[128 = 0]

[131 106 145 145 137 122 128  95 118 101 104 132 129 133 114 134 106 132
 123 175  89 141 135 100 130 155 139 177 150 136 107 134 141 218 107 107
 103 136 166 145  87 118 129 109 116] -> <38>.vinul
[112 126 118 135 154 104 130 105 126 182  99  97 143 103 120 146 109 127
 145 110  82 159 125  94 157 117 100 153  76 149 123 171 164 118 177 120
  94 138 135 126 139  93 138 192  92] -> <42>.Rinu
[132 119 149 134 129  99 125  92 142 108 143 141 122 158 110 132  85 134
 134 214  76 164 150  84 137 106 101 171 153 114  95 154 163 203 116 107
  94 138 142 163 106 110 131 102 130] -> <38>.vinul
[135  99 144 164 143 105 124 108 139 132 111 123 119 141 100 152 108 143
 150 170  72 149 139 130 128 110 125 186  98 173 139 143 123 132 186 140
 109 160 155 146 141  86 159 128 172] -> <42>.Rinu
[141 116 134 138 157 103 139 119 126 122  98 115 147 139 138 134 113 131
 143 148  89 154 131  90 150 127 162 176 107 180 139 148 146 153 142  92
  80 121 166 137 128 106 144 127 119] -> <42>.Rinu
[134 130 122 104 141 112 129 108 128 154 113 102 143 119 116 110 123 126
 151 134  68 182 151  22  97 101  96 155 104 149 126 143 142 146 144 103
 116 133 168 123 178 120 151 130  88] -> <42>.mok
[146 122 152 114 147 105 116 125 133 114  96 146 132 139 116 128 112 145
 135 202  81 150 105  91 117 132  53 143 154 124 111 153 140 164 135 105
 101 110 153 156 122 115 137 102 126] -> <38>.rar
[141 117 145 134 142 108 128  96 122 147 123 118 147 122 105 133 113 129
 146 117 103 129 132  75 119 109 103 152  94 182 137 148 130 112 167 113
 109 126 138 105 144 113 133 160  93] -> <42>.mok
[140 110 159 138 132 100 122 122 132 117  93 138 134 141 123 137 116 146
  82 205  91 162 134  99 122 137 126 162 149 123 100 150 141 209 117  82
  86 123 154 154 114 102 136  92 127] -> <38>.vinul
[138 128 179 137 132 122 120  92 127 115 107 112 128 142 107 142 100 117
 122 169 113 137 131 115 127 149 120 158 148 111  91 125 134 187 136 120
 109 133 164 152  90 105 129 108 140] -> <38>.rar
[134 113 143 134 119  62 128  97 129 224  98 114 130 162 112 147  93 142
 131 219 101 122 141 132 152 126  98 190 140 146 114 157 144 163 126 106
  87 135 127 140 129 117 142 100 117] -> <38>.Faku
[138 140 131 151 144  91 129  99 139 155 108 122 129 158  97 155  88 149
 153 160  94 156 122 132 105 104  99 150 112 158 150 153 153 134 168 125
  97 145 134 151 133 100 153 136 112] -> <42>.Rinu
[137 140 116 137 145 113 134 108 129 126 109 117 132 153 124 122 135 123
 118 149 108 163 138 100 131 136 123 160 109 158 141 152 117  79 152 142
 119 116 146 146 153 115 140 142 124] -> <42>.Rinu
[149 115 147 108 113 107 140 110 186 128 134  82 130 138 117 132 101 128
 130 186  86 133 150  91 134 224  98 177 126 138 121 144 143 178 109 115
 100 137 148 136 107 112 127 100 127] -> <38>.Faku
[122 125 182  95 138 116 124  83 120 102 116 129 132 150  98 122  95 137
 138 187 112 118 128  63  96 125 130 118 179 126 125 124 134 234 117 100
 104 118 127 158  87 123 156  97 114] -> <38>.vinul
[138 120  75 130 137  90 142 124 153 127  95 111 132 154 170 122 125 148
 165 187  50 152 123  74 125 107  83 202 148 138  93 170 158 140 184 111
 110 132 126 169 163 110 166 143 111] -> <42>.mok
[116 128 157 127 135 132 133 104 133 124  88 134 122 153 100 124  67 123
 129 174  67 163 121  86 131 106 115 115 145 142  87 135 150 202 108  79
  95 134 129 139 108 104 134 111 114] -> <38>.vinul
[138 108 165 119 136 101 126 102 123 125 101 130 127 134 107 145  93 110
 126 185  79 137 127  83 119 132 113 141 130 124 116 156 151 172 113  73
 101 126 135  53 118 110 145  89 127] -> <38>.rar
[140 122 148 105 148 123 127 112 115 113 111 142 143 111 127 123 108 125
 160 188  88 110 113  70 141 154 118 149 113 125 107 145 145 167 121 102
 105  88 137 164  96 144 122 105 125] -> <38>.rar
[108 109 111 129 150 103 116 116 134 157  88 113 140 142  99 102 103 114
 164 110  86 147 151  80 124 128 115 171  87 142 145 161 134 158 127 108
  99 132 119 124 127 114 153 126  92] -> <42>.mok
[145 122 162 113 139 110 132  75 125 106  98 137 137 138 102 124  95 145
 118 192  72 149 113  76 130 139 111 159 165 134  93 150 132 221 109  83
  82 112 154 161  91 119 105 101 118] -> <38>.vinul
[117 120 146 138 118 104 121 143 134 103  93 122 123 155 106 136  94 137
 127 198  61 176 117  99 139 131 112 170 187 103 102 152 145 252 128 100
  90 147 148 157 103 106 127 111 115] -> <38>.vinul
[150 120 146 122 125 127 131 134 127 121 116 140 130 128 144 138 108 150
 130 179 106 134 117 107 133 153 102 128 142 105  72 150 152 211  97  69
 101 112 138 152 111 115 125  79 116] -> <38>.rar
[143 130 141 126 111  92 136  89 138 108 104 121 109 132 128 138 109 116
 136 191 102 154 138 120 133 141 129 183 152 133 106 128 141 191 110 125
 102 115 130 160 106 118 129 105 122] -> <38>.vinul
